Below are the code and all the weights of a small trained network. Each question names an input and a target symbol and asks about switching units off, where a switched-off unit gives its printed mean instead of its output.

import numpy as np


def w(rows, s, z=0):
    codes = np.array(rows[::2]) - 128.0
    scale = np.full(codes.shape[1], s)
    scale[-1] = z or s
    return codes * scale


def norm(h):
    return h / np.sqrt((h * h).mean(-1, keepdims=True) + 1e-5)


def f(y):
    return np.maximum(y, 0)


def softmax(a):
    e = np.exp(a - a.max(-1, keepdims=True))
    return e / e.sum(-1, keepdims=True)


def log_softmax(a):
    a = a - a.max(-1, keepdims=True)
    return a - np.log(np.exp(a).sum(-1, keepdims=True))


def net(x, mask):
    ids = ['αθξτφψω'.index(c) for c in x.split()]
    T = len(ids)
    res = E[ids] + P[:T]
    r = norm(res)
    for j in range(3):
        rows = slice(2 * j, 2 * j + 2)
        q, k, v = (r @ M[0][rows].T for M in (Q, K, V))
        z = softmax(np.where(np.tri(T) > 0, q @ k.T / 2**0.5, -1e9)) @ v
        o = O[0][rows]
        res = res + np.where(mask[j], z, o[:, -1]) @ o[:, :-1]
    y = f(norm(res) @ A[0][:, :-1].T + A[0][:, -1])
    res = res + np.where(mask[3:7], y, B[0][:, -1]) @ B[0][:, :-1]
    return log_softmax(norm(res)[-1] @ U[:, :-1].T + U[:, -1])


Q, K, V, O, A, B = {}, {}, {}, {}, {}, {}
E = w([
[113,136,199,152,207,150,120,186,130,75],'α',
[69,79,97,119,183,172,130,48,54,138],'θ',
[220,97,123,135,148,76,158,31,149,111],'ξ',
[130,163,97,6,94,146,164,69,170,159],'τ',
[159,46,107,65,105,107,116,158,74,102],'φ',
[59,155,105,171,110,49,160,76,138,48],'ψ',
[88,34,90,160,137,138,211,123,171,140],'ω',
],0.025)
P = w([
[83,91,101,73,70,124,131,4,161,137],'0',
[123,130,130,117,103,133,154,78,120,134],'1',
[112,148,124,109,126,121,170,118,97,132],'2',
[114,162,108,99,154,116,174,146,101,120],'3',
[117,149,78,74,197,107,140,161,138,108],'4',
[60,97,200,139,113,70,151,152,119,201],'5',
[139,160,89,147,103,196,171,147,97,50],'6',
],0.02)
Q[0] = w([
[120,134,140,127,121,164,143,149,175,161],'H0',
[157,146,110,148,97,225,108,125,142,58],'H0',
[158,143,100,164,42,184,178,111,79,110],'H1',
[117,118,157,147,110,110,93,120,133,169],'H1',
[145,77,65,115,145,94,54,77,1,156],'H2',
[87,65,62,101,51,86,213,91,86,119],'H2',
],0.053)
K[0] = w([
[148,131,133,150,108,117,72,95,80,104],'H0',
[94,73,237,155,47,104,109,100,134,192],'H0',
[120,111,254,194,40,152,56,131,144,198],'H1',
[107,66,123,88,164,143,62,101,207,55],'H1',
[39,126,175,125,160,214,40,43,77,101],'H2',
[28,207,253,117,214,197,108,209,210,53],'H2',
],0.04)
V[0] = w([
[121,131,148,136,198,87,72,110,122,114],'H0',
[111,132,255,50,175,137,158,117,143,87],'H0',
[141,143,137,94,96,46,101,162,118,64],'H1',
[112,117,120,178,125,97,174,143,185,109],'H1',
[115,133,133,131,168,175,83,80,75,158],'H2',
[120,119,187,116,132,144,136,136,145,60],'H2',
],0.024)
O[0] = w([
[134,176,164,68,134,121,170,158,99,98,135],'H0',
[90,184,194,57,181,63,91,146,238,194,253],'H0',
[146,153,107,179,90,226,78,50,95,134,134],'H1',
[125,121,50,101,185,117,174,142,60,197,139],'H1',
[146,135,101,141,140,167,114,97,2,100,148],'H2',
[137,122,106,189,75,153,213,115,108,31,233],'H2',
],0.0086,0.018)
A[0] = w([
[113,123,104,130,108,107,145,111,128,108,74],'N0',
[238,115,121,122,137,87,91,127,116,177,12],'N1',
[188,83,93,82,53,110,1,215,99,167,3],'N2',
[81,139,121,137,121,82,118,127,141,87,25],'N3',
],0.052,0.0069)
B[0] = w([
[119,132,163,122,157,118,89,153,146,153,235],'N0',
[139,190,109,192,76,202,102,92,139,47,174],'N1',
[185,14,117,28,85,165,70,252,86,78,190],'N2',
[160,120,92,137,105,157,120,123,96,148,249],'N3',
],0.029,0.016)
U = w([
[105,188,103,40,66,125,151,49,168,126,133],'α',
[204,87,162,104,66,135,151,170,83,33,104],'θ',
[107,201,212,168,202,138,117,199,126,66,48],'ξ',
[203,153,87,197,125,127,57,119,130,192,21],'τ',
[163,151,172,216,111,114,151,40,162,2,254],'φ',
[105,98,111,122,193,198,167,14,42,97,112],'ψ',
[61,53,62,200,138,97,217,116,196,93,221],'ω',
],0.0075,0.0044)

Each question gives the input, a string of symbols that net reads in full, and the target symbol t.
The units are the heads (2 rows each of Q, K, V and O) and the neurons (one row each of A and B). Each row of codes is followed by its name. A weight is (code - 128) times the scale printed after its matrix; where a second scale follows, it is the last column's (O, A, B and U).
mask holds one flag per unit, heads first, then neurons. A switched-off unit (its flag False) gives its mean, the last column of its rows in O or B, instead of its output. The means were averaged over made-up inputs and are rounded, as every weight is.
A unit's drop is (log p(t) with every unit on - log p(t) with that unit switched off) / (log p(t) with every unit on - log p(t) with every unit switched off).
The circuit of an input: a set's keep is (log p(t) with only the set's units on - log p(t) with every unit switched off) / (log p(t) with every unit on - log p(t) with every unit switched off). Starting from all 7 units, units are removed one at a time, each time the one whose removal leaves the highest keep (on an exact tie, the one counted first), for as long as the keep stays at least 0.8.
circuit, biggest first: the units of the circuit, biggest drop first
unit that matters most: the unit with the biggest drop
top k neurons: the k neurons with the biggest drops, biggest first
which heads matter: for each layer, one digit per head in row order, 1 if its drop is at least 0.15 and else 0, layers parted by /
input α ψ ψ τ, target ψ: top neuron => (N2)
input θ ψ α, target ψ: circuit, biggest first => (N2, H1)
input θ ψ α α τ α, target τ: circuit, biggest first => (N2, N3)
input φ ψ α τ φ ψ ω, target ψ: which heads matter => 110
input ψ α ω, target α: top 2 neurons => (N2, N3)
input ω α ξ θ, target ξ: which heads matter => 000
input φ α θ ξ φ ψ ξ, target ψ: which heads matter => 011
input α ξ φ τ, target φ: circuit, biggest first => (H1, N2, H2)
input α θ φ τ φ ξ ξ, target ξ: circuit, biggest first => (N0, N3, N2, N1)
input ω ψ ξ α ω ξ, target ω: which heads matter => 011
input α ω φ ψ φ ω, target φ: circuit, biggest first => (H1, N2)
input τ ξ τ ψ α ψ, target α: circuit, biggest first => (H0, N0)
input ξ φ τ τ τ φ ω, target ω: circuit, biggest first => (N2, H2, N0)
input θ α ξ φ, target ξ: unit that matters most => N0
input α φ τ α ξ φ, target ξ: circuit, biggest first => (H2, N0, N2)
input α θ α φ φ τ α, target τ: circuit, biggest first => (N3, N2, H0)
input ψ α α α φ τ ξ, target τ: which heads matter => 101
input α α α ψ, target α: top 3 neurons => (N2, N3, N1)
input θ φ α ξ, target α: which heads matter => 100
input φ τ α φ ω φ, target ω: circuit, biggest first => (H2, H1, N2)
input θ φ α, target φ: unit that matters most => H1
input ψ τ α τ, target α: which heads matter => 100
input α τ ψ, target τ: circuit, biggest first => (N3, N0)
input τ α τ ω ξ, target ω: circuit, biggest first => (H2, H1, N2)
